Below are the code and all the weights of a small trained network. Each question names an input and a class and asks about switching units off, where a switched-off unit gives its printed mean instead of its output.

import numpy as np


def w(rows, s, z=0):
    codes = np.array(rows[::2]) - 128.0
    scale = np.full(codes.shape[1], s)
    scale[-1] = z or s
    return codes * scale


def f(y):
    return np.maximum(y, 0)


def log_softmax(a):
    a = a - a.max(-1, keepdims=True)
    return a - np.log(np.exp(a).sum(-1, keepdims=True))


def net(x, mask):
    res = np.array(x, float).reshape(1, 6) / 4 @ E
    y = f(res @ A[0][:, :-1].T + A[0][:, -1])
    res = res + np.where(mask, y, B[0][:, -1]) @ B[0][:, :-1]
    return log_softmax(res[-1] @ U[:, :-1].T + U[:, -1])


A, B = {}, {}
E = w([
[245,177,164,52],'x0',
[127,111,135,127],'x1',
[38,224,210,107],'x2',
[181,254,163,253],'x3',
[128,132,119,128],'x4',
[130,139,117,127],'x5',
],0.0073)
A[0] = w([
[164,211,110,140,178],'n0',
[75,89,241,36,185],'n1',
[35,83,2,154,154],'n2',
[124,19,30,104,170],'n3',
[15,99,170,200,234],'n4',
[60,101,187,136,109],'n5',
[96,24,87,194,154],'n6',
[126,185,133,203,234],'n7',
[227,77,138,64,203],'n8',
[172,207,155,231,244],'n9',
[214,118,88,195,161],'n10',
[244,134,103,213,253],'n11',
[121,82,205,55,73],'n12',
],0.0079,0.0034)
B[0] = w([
[187,70,219,105,197],'n0',
[41,139,54,80,212],'n1',
[59,54,199,141,215],'n2',
[93,44,237,30,240],'n3',
[77,211,2,242,223],'n4',
[34,143,128,152,163],'n5',
[31,74,198,139,208],'n6',
[79,104,203,201,216],'n7',
[180,154,64,4,228],'n8',
[153,73,233,179,254],'n9',
[193,50,64,196,196],'n10',
[189,9,83,204,236],'n11',
[124,168,83,86,171],'n12',
],0.0069,0.008)
U = w([
[56,78,224,120,214],'0',
[2,144,49,141,188],'1',
[172,102,62,23,4],'2',
[74,153,77,55,211],'3',
[84,83,100,203,155],'4',
[53,218,156,225,4],'5',
[163,90,73,156,150],'6',
],0.0074,0.0045)

Each question gives the input, the list of numbers given to net, and the class t.
The units are the neurons (one row each of A and B). Each row of codes is followed by its name. A weight is (code - 128) times the scale printed after its matrix; where a second scale follows, it is the last column's (A, B and U).
mask holds one flag per neuron, in row order. A switched-off neuron (its flag False) gives its mean, the last column of its row in B, instead of its output. The means were averaged over made-up inputs and are rounded, as every weight is.
A unit's drop is (log p(t) with every unit on - log p(t) with that unit switched off) / (log p(t) with every unit on - log p(t) with every unit switched off).
The circuit of an input: a set's keep is (log p(t) with only the set's units on - log p(t) with every unit switched off) / (log p(t) with every unit on - log p(t) with every unit switched off). Starting from the 12 units with the biggest drops (on a tie, the unit counted first), units are removed one at a time, each time the one whose removal leaves the highest keep (on an exact tie, the one counted first), for as long as the keep stays at least 0.8.
units of the circuit, in order: the units of the circuit, biggest drop first
unit that matters most: the unit with the biggest drop
k most important neurons: the k neurons with the biggest drops, biggest first
drop when u is switched off: that unit's drop, to one decimal
input [1,-5,-5,-4,-4,6], class 2: units of the circuit, in order => (n8, n7)
input [7,6,-3,7,-3,-3], class 6: 2 most important neurons => (n11, n10)
input [6,6,-2,-7,2,2], class 2: units of the circuit, in order => (n8)
input [-3,-2,2,-2,-3,8], class 1: 3 most important neurons => (n9, n4, n0)
input [-6,-1,3,-5,3,-3], class 1: units of the circuit, in order => (n4, n9)
input [-2,2,1,-4,1,6], class 1: units of the circuit, in order => (n9, n0)
input [5,7,3,-6,0,-1], class 3: 2 most important neurons => (n1, n11)
input [-2,2,-8,-6,3,-3], class 0: 3 most important neurons => (n3, n6, n2)
input [-1,5,3,4,-8,-8], class 5: 2 most important neurons => (n3, n4)
input [-4,-7,2,-5,7,-3], class 1: 4 most important neurons => (n4, n9, n0, n1)
input [-8,0,2,-5,-1,1], class 1: 2 most important neurons => (n4, n9)
input [7,-1,-1,5,-6,0], class 6: 2 most important neurons => (n11, n3)
input [-6,-4,1,-5,2,-2], class 1: 3 most important neurons => (n4, n9, n0)
input [5,3,1,-4,-3,6], class 3: unit that matters most => n11
input [7,-5,3,-2,-3,6], class 3: drop when n9 is switched off => 0.1
input [-5,7,8,0,1,-8], class 1: drop when n4 is switched off => 0.1
input [5,4,6,-1,4,4], class 3: drop when n7 is switched off => 0.1
